Below are the code and all the weights of a small trained network. Each question names an input and a target symbol and asks about switching units off, where a switched-off unit gives its printed mean instead of its output.

import numpy as np


def w(rows, s, z=0):
    codes = np.array(rows[::2]) - 128.0
    scale = np.full(codes.shape[1], s)
    scale[-1] = z or s
    return codes * scale


def f(y):
    return np.maximum(y, 0)


def softmax(a):
    e = np.exp(a - a.max(-1, keepdims=True))
    return e / e.sum(-1, keepdims=True)


def log_softmax(a):
    a = a - a.max(-1, keepdims=True)
    return a - np.log(np.exp(a).sum(-1, keepdims=True))


def net(x, mask):
    ids = ['βγδεηθω'.index(c) for c in x.split()]
    T = len(ids)
    res = E[ids] + P[:T]
    u = 0
    for l in range(3):
        r = res
        for j in range(3):
            rows = slice(2 * j, 2 * j + 2)
            q, k, v = (r @ M[l][rows].T for M in (Q, K, V))
            z = softmax(np.where(np.tri(T) > 0, q @ k.T / 2**0.5, -1e9)) @ v
            o = O[l][rows]
            res = res + np.where(mask[u + j], z, o[:, -1]) @ o[:, :-1]
        u += 3
        y = f(res @ A[l][:, :-1].T + A[l][:, -1])
        res = res + np.where(mask[u : u + 8], y, B[l][:, -1]) @ B[l][:, :-1]
        u += 8
    return log_softmax(res[-1] @ U[:, :-1].T + U[:, -1])


Q, K, V, O, A, B = {}, {}, {}, {}, {}, {}
E = w([
[150,102,121,101,136,92,224,210,172],'β',
[61,62,128,187,74,72,136,108,135],'γ',
[152,129,155,128,11,156,155,107,100],'δ',
[131,177,142,210,178,126,242,130,97],'ε',
[148,107,132,223,169,167,71,176,147],'η',
[208,111,149,141,149,66,101,154,75],'θ',
[68,96,181,87,150,186,139,91,172],'ω',
],0.011)
P = w([
[137,217,52,151,97,92,123,75,226],'0',
[139,199,101,169,88,96,126,108,189],'1',
[123,170,121,162,96,121,133,139,148],'2',
[134,134,148,167,104,140,146,148,125],'3',
[133,102,169,164,119,159,155,164,101],'4',
[135,73,189,159,138,171,159,163,75],'5',
[142,41,199,151,168,185,161,163,48],'6',
[149,1,206,149,173,190,165,166,34],'7',
],0.0069)
Q[0] = w([
[138,112,152,145,133,130,124,140,100],'L0H0',
[114,145,116,113,119,125,119,109,150],'L0H0',
[145,166,95,133,143,137,127,163,128],'L0H1',
[115,152,62,7,136,116,115,131,176],'L0H1',
[160,109,147,156,114,120,155,181,135],'L0H2',
[149,99,157,181,120,132,176,189,110],'L0H2',
],0.015)
K[0] = w([
[136,83,153,114,106,123,132,155,78],'L0H0',
[115,175,109,124,116,120,125,107,183],'L0H0',
[81,192,127,142,148,179,51,84,175],'L0H1',
[128,213,2,150,62,60,115,104,178],'L0H1',
[89,21,205,102,160,169,116,104,100],'L0H2',
[101,41,203,106,157,163,158,119,72],'L0H2',
],0.0085)
V[0] = w([
[121,248,41,89,151,123,110,38,252],'L0H0',
[182,255,40,99,160,52,76,79,202],'L0H0',
[56,148,156,101,55,85,99,30,189],'L0H1',
[156,146,91,199,92,41,140,72,76],'L0H1',
[223,183,53,179,68,54,77,146,151],'L0H2',
[179,100,69,187,46,113,167,242,118],'L0H2',
],0.0046)
O[0] = w([
[62,198,118,91,74,127,131,104,254,86],'L0H0',
[103,223,121,108,86,83,109,110,219,100],'L0H0',
[88,129,48,37,139,121,174,159,132,55],'L0H1',
[183,118,181,89,143,107,224,74,165,184],'L0H1',
[174,128,117,78,125,133,119,41,199,132],'L0H2',
[162,43,184,149,112,133,161,62,194,253],'L0H2',
],0.0053,0.0025)
A[0] = w([
[27,68,153,184,118,98,159,89,142,201],'L0N0',
[139,207,130,167,166,90,225,199,102,181],'L0N1',
[32,72,98,161,64,79,126,113,161,167],'L0N2',
[60,127,185,74,39,215,124,83,104,254],'L0N3',
[108,125,135,199,111,191,2,151,170,164],'L0N4',
[53,63,205,93,123,183,116,98,179,217],'L0N5',
[96,65,149,45,158,134,192,164,190,216],'L0N6',
[152,120,102,95,123,103,172,195,156,148],'L0N7',
],0.0057,0.0039)
B[0] = w([
[102,88,113,253,76,129,183,141,164,255],'L0N0',
[171,218,133,122,167,88,254,167,104,250],'L0N1',
[86,125,83,220,73,95,167,155,187,192],'L0N2',
[142,141,163,174,11,221,157,92,163,208],'L0N3',
[152,184,110,226,205,144,49,135,159,167],'L0N4',
[135,60,160,182,84,206,138,120,208,219],'L0N5',
[140,79,141,100,146,171,225,188,238,228],'L0N6',
[155,167,126,71,142,104,163,200,164,177],'L0N7',
],0.0052,0.005)
Q[1] = w([
[97,43,139,157,129,143,123,133,173],'L1H0',
[175,127,159,183,73,170,127,116,111],'L1H0',
[146,15,160,216,24,229,189,139,153],'L1H1',
[225,86,157,164,127,137,226,196,213],'L1H1',
[125,74,181,121,121,148,135,34,166],'L1H2',
[223,27,219,241,2,143,249,111,143],'L1H2',
],0.0083)
K[1] = w([
[192,123,169,138,85,158,138,150,27],'L1H0',
[139,68,152,154,165,131,131,199,106],'L1H0',
[111,80,149,174,169,180,157,144,70],'L1H1',
[171,104,193,171,186,134,106,122,1],'L1H1',
[185,116,82,142,191,89,141,227,28],'L1H2',
[139,45,208,137,204,184,149,168,82],'L1H2',
],0.0074)
V[1] = w([
[177,139,150,79,29,131,52,125,47],'L1H0',
[129,153,201,119,99,242,171,123,90],'L1H0',
[114,176,111,224,149,103,83,61,115],'L1H1',
[142,25,139,83,19,113,134,221,177],'L1H1',
[47,173,135,183,92,193,114,36,105],'L1H2',
[196,144,111,121,178,3,84,140,27],'L1H2',
],0.0047)
O[1] = w([
[106,107,49,157,144,85,146,3,160,11],'L1H0',
[75,127,120,144,172,130,47,91,76,166],'L1H0',
[83,166,149,179,90,97,157,207,97,144],'L1H1',
[214,100,4,59,172,166,156,118,110,146],'L1H1',
[33,97,124,41,90,140,146,90,98,97],'L1H2',
[190,83,191,164,117,75,174,46,204,3],'L1H2',
],0.0052,0.0075)
A[1] = w([
[135,118,163,80,102,193,111,134,111,161],'L1N0',
[50,97,203,110,62,108,105,134,126,49],'L1N1',
[88,131,107,130,96,140,11,147,106,186],'L1N2',
[163,110,158,159,92,85,154,17,178,96],'L1N3',
[187,117,157,116,93,86,107,117,117,251],'L1N4',
[70,94,134,147,71,125,140,3,128,149],'L1N5',
[106,70,124,94,62,140,197,53,106,160],'L1N6',
[165,116,67,101,195,124,143,109,148,93],'L1N7',
],0.0063,0.003)
B[1] = w([
[139,163,169,117,109,215,100,107,94,237],'L1N0',
[47,118,182,20,58,60,89,161,103,187],'L1N1',
[105,120,143,131,254,174,126,174,140,214],'L1N2',
[141,151,184,109,221,190,125,213,95,211],'L1N3',
[160,131,201,60,138,153,107,148,86,224],'L1N4',
[52,130,203,109,205,120,151,108,161,218],'L1N5',
[78,108,140,77,173,230,205,121,119,252],'L1N6',
[139,116,70,54,133,91,82,147,101,173],'L1N7',
],0.0057,0.0029)
Q[2] = w([
[164,183,140,134,174,133,109,248,100],'L2H0',
[127,59,42,101,79,48,25,84,174],'L2H0',
[143,139,140,124,78,143,91,75,113],'L2H1',
[179,78,197,110,149,216,197,152,185],'L2H1',
[86,98,98,112,90,167,200,143,123],'L2H2',
[160,131,3,108,126,57,2,17,138],'L2H2',
],0.009)
K[2] = w([
[157,119,156,130,147,61,156,159,4],'L2H0',
[117,255,110,131,116,147,161,104,180],'L2H0',
[113,122,90,113,141,65,150,149,168],'L2H1',
[137,68,146,174,122,125,145,125,40],'L2H1',
[116,38,103,194,123,188,108,105,118],'L2H2',
[106,222,89,112,73,112,169,126,174],'L2H2',
],0.0081)
V[2] = w([
[150,118,156,54,60,164,139,147,143],'L2H0',
[63,135,101,232,150,98,168,173,197],'L2H0',
[98,37,71,137,134,62,118,167,184],'L2H1',
[68,114,132,233,21,120,139,83,93],'L2H1',
[188,166,75,96,169,80,208,129,93],'L2H2',
[88,159,152,39,35,89,254,124,128],'L2H2',
],0.006)
O[2] = w([
[124,91,67,180,136,82,60,101,114,200],'L2H0',
[167,114,156,131,102,255,179,34,31,249],'L2H0',
[217,100,189,20,97,146,105,196,71,5],'L2H1',
[159,166,146,49,186,113,35,18,169,173],'L2H1',
[130,37,148,53,163,143,202,157,139,2],'L2H2',
[139,23,187,183,234,168,71,174,89,81],'L2H2',
],0.0058,0.0048)
A[2] = w([
[162,3,113,22,92,184,133,154,98,27],'L2N0',
[88,180,148,133,119,176,63,98,103,160],'L2N1',
[177,148,110,186,170,14,123,169,193,252],'L2N2',
[66,128,81,107,16,110,120,97,102,53],'L2N3',
[159,146,129,160,43,129,131,69,170,171],'L2N4',
[148,168,119,123,138,61,196,127,128,119],'L2N5',
[88,60,31,126,205,118,120,30,176,180],'L2N6',
[35,126,129,232,72,138,167,140,127,230],'L2N7',
],0.0066,0.0017)
B[2] = w([
[102,65,156,99,57,161,154,42,77,160],'L2N0',
[121,67,85,127,106,61,136,116,140,185],'L2N1',
[40,61,191,97,86,84,87,120,120,175],'L2N2',
[142,157,185,56,255,199,160,132,93,144],'L2N3',
[190,131,100,92,111,106,97,91,153,164],'L2N4',
[127,127,107,153,63,103,54,141,139,163],'L2N5',
[126,38,26,151,192,34,205,26,183,142],'L2N6',
[176,147,115,53,167,76,71,150,135,247],'L2N7',
],0.0072,0.014)
U = w([
[227,163,52,190,53,128,106,107,158,191],'β',
[52,109,124,165,25,181,171,107,100,77],'γ',
[119,102,58,133,173,86,152,79,152,114],'δ',
[54,90,186,150,81,44,58,136,148,202],'ε',
[166,132,161,3,172,111,107,112,143,5],'η',
[151,155,200,181,222,205,173,134,176,127],'θ',
[96,153,74,98,168,146,83,181,75,136],'ω',
],0.0045,0.0027)

Each question gives the input, a string of symbols that net reads in full, and the target symbol t.
The units are the heads (2 rows each of Q, K, V and O) and the neurons (one row each of A and B). Each row of codes is followed by its name. A weight is (code - 128) times the scale printed after its matrix; where a second scale follows, it is the last column's (O, A, B and U).
mask holds one flag per unit, layer by layer, with each layer's heads first. A switched-off unit (its flag False) gives its mean, the last column of its rows in O or B, instead of its output. The means were averaged over made-up inputs and are rounded, as every weight is.
A unit's drop is (log p(t) with every unit on - log p(t) with that unit switched off) / (log p(t) with every unit on - log p(t) with every unit switched off).
k most important neurons: the k neurons with the biggest drops, biggest first
top k neurons in layer l: the k neurons of layer l with the biggest drops, biggest first
heads that matter: for each layer, one digit per head in row order, 1 if its drop is at least 0.15 and else 0, layers parted by /
input γ ω γ θ η δ, target η: heads that matter => 010 / 000 / 001
input δ γ β, target δ: 4 most important neurons => [L0N3 L2N6 L1N7 L0N6]
input δ β ε γ ω η γ γ, target γ: 4 most important neurons => [L2N0 L0N0 L1N6 L2N7]
input η ε δ ω γ, target ω: heads that matter => 001 / 001 / 000
input δ θ β β η, target β: heads that matter => 100 / 010 / 101
input β β η δ δ γ, target δ: heads that matter => 000 / 110 / 000
input δ γ β γ θ β β, target ε: heads that matter => 000 / 001 / 100
input β β γ ω, target γ: 3 most important neurons => [L2N7 L2N0 L0N6]
input η ε ε δ ε η ε, target β: heads that matter => 000 / 000 / 001
input β ε γ β ε θ β η, target ε: 3 most important neurons => [L0N4 L1N4 L2N2]
input β ε ε, target θ: heads that matter => 000 / 000 / 101
input ε θ η γ, target η: 3 most important neurons => [L2N3 L0N4 L1N1]
input β ε ε δ θ β ω, target β: heads that matter => 010 / 001 / 001
input ε ε γ ε θ η, target ε: 2 most important neurons => [L2N2 L0N4]
input γ δ ω ω ε β, target ω: heads that matter => 001 / 001 / 000
input θ ε η ω η θ ε, target ε: heads that matter => 100 / 001 / 100
input η η θ θ δ, target θ: heads that matter => 000 / 001 / 000
input β β β, target γ: heads that matter => 000 / 010 / 011
input δ ε δ, target ε: heads that matter => 000 / 010 / 101
input ε θ η ε θ β ε, target ε: most important neuron => [L1N4]
input ε β β γ η ε β γ, target β: heads that matter => 110 / 001 / 001
input β β δ β γ ω, target γ: 3 most important neurons => [L2N0 L2N7 L0N6]
input δ η β ω θ β, target ω: most important neuron => [L0N5]
input ω γ γ η β η, target β: most important neuron => [L0N4]
input ω β β β, target γ: 2 most important neurons => [L2N0 L2N7]
input η γ θ, target ε: 2 most important neurons => [L2N2 L1N4]
input β δ ω, target δ: top 2 neurons in layer 2 => [L2N6 L2N1]
input γ θ η γ β δ γ γ, target γ: top neuron in layer 1 => [L1N6]
input ε δ γ δ, target γ: 2 most important neurons => [L2N0 L0N0]
